Below are the code and all the weights of a small trained network. Each question names an input and a class and asks about switching units off, where a switched-off unit gives its printed mean instead of its output.

import numpy as np


def w(rows, s, z=0):
    codes = np.array(rows[::2]) - 128.0
    scale = np.full(codes.shape[1], s)
    scale[-1] = z or s
    return codes * scale


def norm(h):
    return h / np.sqrt((h * h).mean(-1, keepdims=True) + 1e-5)


def f(y):
    return np.maximum(y, 0)


def log_softmax(a):
    a = a - a.max(-1, keepdims=True)
    return a - np.log(np.exp(a).sum(-1, keepdims=True))


def net(x, mask):
    res = np.array(x, float).reshape(1, 4) / 4 @ E
    u = 0
    for l in range(2):
        y = f(norm(res) @ A[l][:, :-1].T + A[l][:, -1])
        res = res + np.where(mask[u : u + 12], y, B[l][:, -1]) @ B[l][:, :-1]
        u += 12
    return log_softmax(norm(res)[-1] @ U[:, :-1].T + U[:, -1])


A, B = {}, {}
E = w([
[145,46,150,138,143,14],'x0',
[72,165,172,221,2,118],'x1',
[175,122,246,41,109,142],'x2',
[175,238,173,112,97,62],'x3',
],0.009)
A[0] = w([
[80,99,134,135,110,114,22],'L0N1',
[127,146,102,159,112,54,165],'L0N2',
[125,136,224,98,93,161,83],'L0N3',
[140,104,128,169,139,158,85],'L0N4',
[93,22,139,244,117,149,47],'L0N5',
[86,142,144,105,129,118,34],'L0N6',
[102,160,43,215,100,253,79],'L0N7',
[119,134,19,47,171,228,139],'L0N8',
[139,125,92,70,155,139,2],'L0N9',
[96,144,104,178,142,193,58],'L0N10',
[131,118,228,13,121,201,36],'L0N11',
[74,25,174,241,53,153,109],'L0N12',
],0.013,0.0046)
B[0] = w([
[128,83,79,97,103,92,144],'L0N1',
[115,141,141,141,153,66,203],'L0N2',
[150,178,119,121,78,187,193],'L0N3',
[122,129,116,138,107,145,146],'L0N4',
[136,23,46,140,102,89,223],'L0N5',
[163,141,131,148,134,129,128],'L0N6',
[79,253,66,104,132,147,236],'L0N7',
[159,136,113,200,206,193,241],'L0N8',
[128,58,140,107,167,104,153],'L0N9',
[109,200,102,124,148,135,172],'L0N10',
[173,99,110,28,65,125,208],'L0N11',
[140,15,96,190,78,96,254],'L0N12',
],0.026,0.0092)
A[1] = w([
[162,154,95,138,116,124,205],'L1N1',
[139,126,250,227,52,158,3],'L1N2',
[146,147,207,130,167,41,20],'L1N3',
[147,107,166,55,106,144,49],'L1N4',
[163,193,204,119,154,138,19],'L1N5',
[142,119,201,37,71,174,92],'L1N6',
[130,129,185,69,116,152,106],'L1N7',
[73,111,148,125,133,143,28],'L1N8',
[39,163,148,76,44,78,72],'L1N9',
[114,110,165,36,85,169,60],'L1N10',
[110,114,192,151,152,146,41],'L1N11',
[151,66,213,115,222,195,71],'L1N12',
],0.018,0.0024)
B[1] = w([
[102,113,161,63,165,114,226],'L1N1',
[133,107,212,224,162,238,174],'L1N2',
[168,162,171,79,135,26,182],'L1N3',
[124,143,113,63,91,148,210],'L1N4',
[179,119,41,117,91,104,162],'L1N5',
[157,108,142,50,40,171,255],'L1N6',
[136,96,122,100,74,140,186],'L1N7',
[164,131,123,122,124,126,128],'L1N8',
[56,82,227,124,88,91,221],'L1N9',
[138,135,92,16,131,139,225],'L1N10',
[157,113,125,103,142,113,131],'L1N11',
[253,100,185,188,166,139,207],'L1N12',
],0.027,0.0075)
U = w([
[144,149,191,122,152,14,157],'0',
[94,26,48,201,83,62,133],'1',
[82,208,44,155,186,188,168],'2',
[82,130,170,122,174,137,2],'3',
[3,218,145,122,85,85,104],'4',
[230,118,149,157,228,152,125],'5',
[89,107,235,186,93,136,104],'6',
[192,112,148,14,70,171,141],'7',
],0.017,0.012)

Each question gives the input, the list of numbers given to net, and the class t.
The units are the neurons (one row each of A and B). Each row of codes is followed by its name. A weight is (code - 128) times the scale printed after its matrix; where a second scale follows, it is the last column's (A, B and U).
mask holds one flag per neuron, layer by layer. A switched-off neuron (its flag False) gives its mean, the last column of its row in B, instead of its output. The means were averaged over made-up inputs and are rounded, as every weight is.
A unit's drop is (log p(t) with every unit on - log p(t) with that unit switched off) / (log p(t) with every unit on - log p(t) with every unit switched off).
The circuit of an input: a set's keep is (log p(t) with only the set's units on - log p(t) with every unit switched off) / (log p(t) with every unit on - log p(t) with every unit switched off). Starting from the 12 units with the biggest drops (on a tie, the unit counted first), units are removed one at a time, each time the one whose removal leaves the highest keep (on an exact tie, the one counted first), for as long as the keep stays at least 0.8.
units of the circuit, in order: the units of the circuit, biggest drop first
top k neurons: the k neurons with the biggest drops, biggest first
top k neurons in layer l: the k neurons of layer l with the biggest drops, biggest first
drop of u: that unit's drop, to one decimal
input [-8,-6,5,-8], class 5: top 2 neurons : (L0N8, L1N12)
input [-3,6,-2,-5], class 1: top neuron : (L0N12)
input [8,0,4,8], class 0: top 2 neurons : (L1N3, L0N2)
input [-7,7,-5,-8], class 2: top 2 neurons : (L0N7, L0N10)
input [-7,8,4,-4], class 4: top 2 neurons in layer 0 : (L0N7, L0N8)
input [-3,-5,-3,0], class 5: top 2 neurons : (L0N8, L1N12)
input [6,-2,-4,0], class 1: top 2 neurons in layer 0 : (L0N5, L0N10)
input [3,-8,-5,8], class 0: top 2 neurons in layer 0 : (L0N2, L0N8)
input [-7,6,-7,7], class 4: top 2 neurons : (L0N8, L1N9)
input [-5,6,-1,0], class 4: top 2 neurons : (L0N7, L0N8)
input [-1,-3,-4,5], class 0: top 2 neurons in layer 0 : (L0N2, L0N7)
input [0,2,2,-2], class 1: drop of L0N12 : 0.9
input [-8,5,-3,-6], class 2: drop of L0N7 : 0.3
input [-5,-8,5,-5], class 5: units of the circuit, in order : (L0N8)
input [2,-2,0,-4], class 1: drop of L0N5 : 1.2
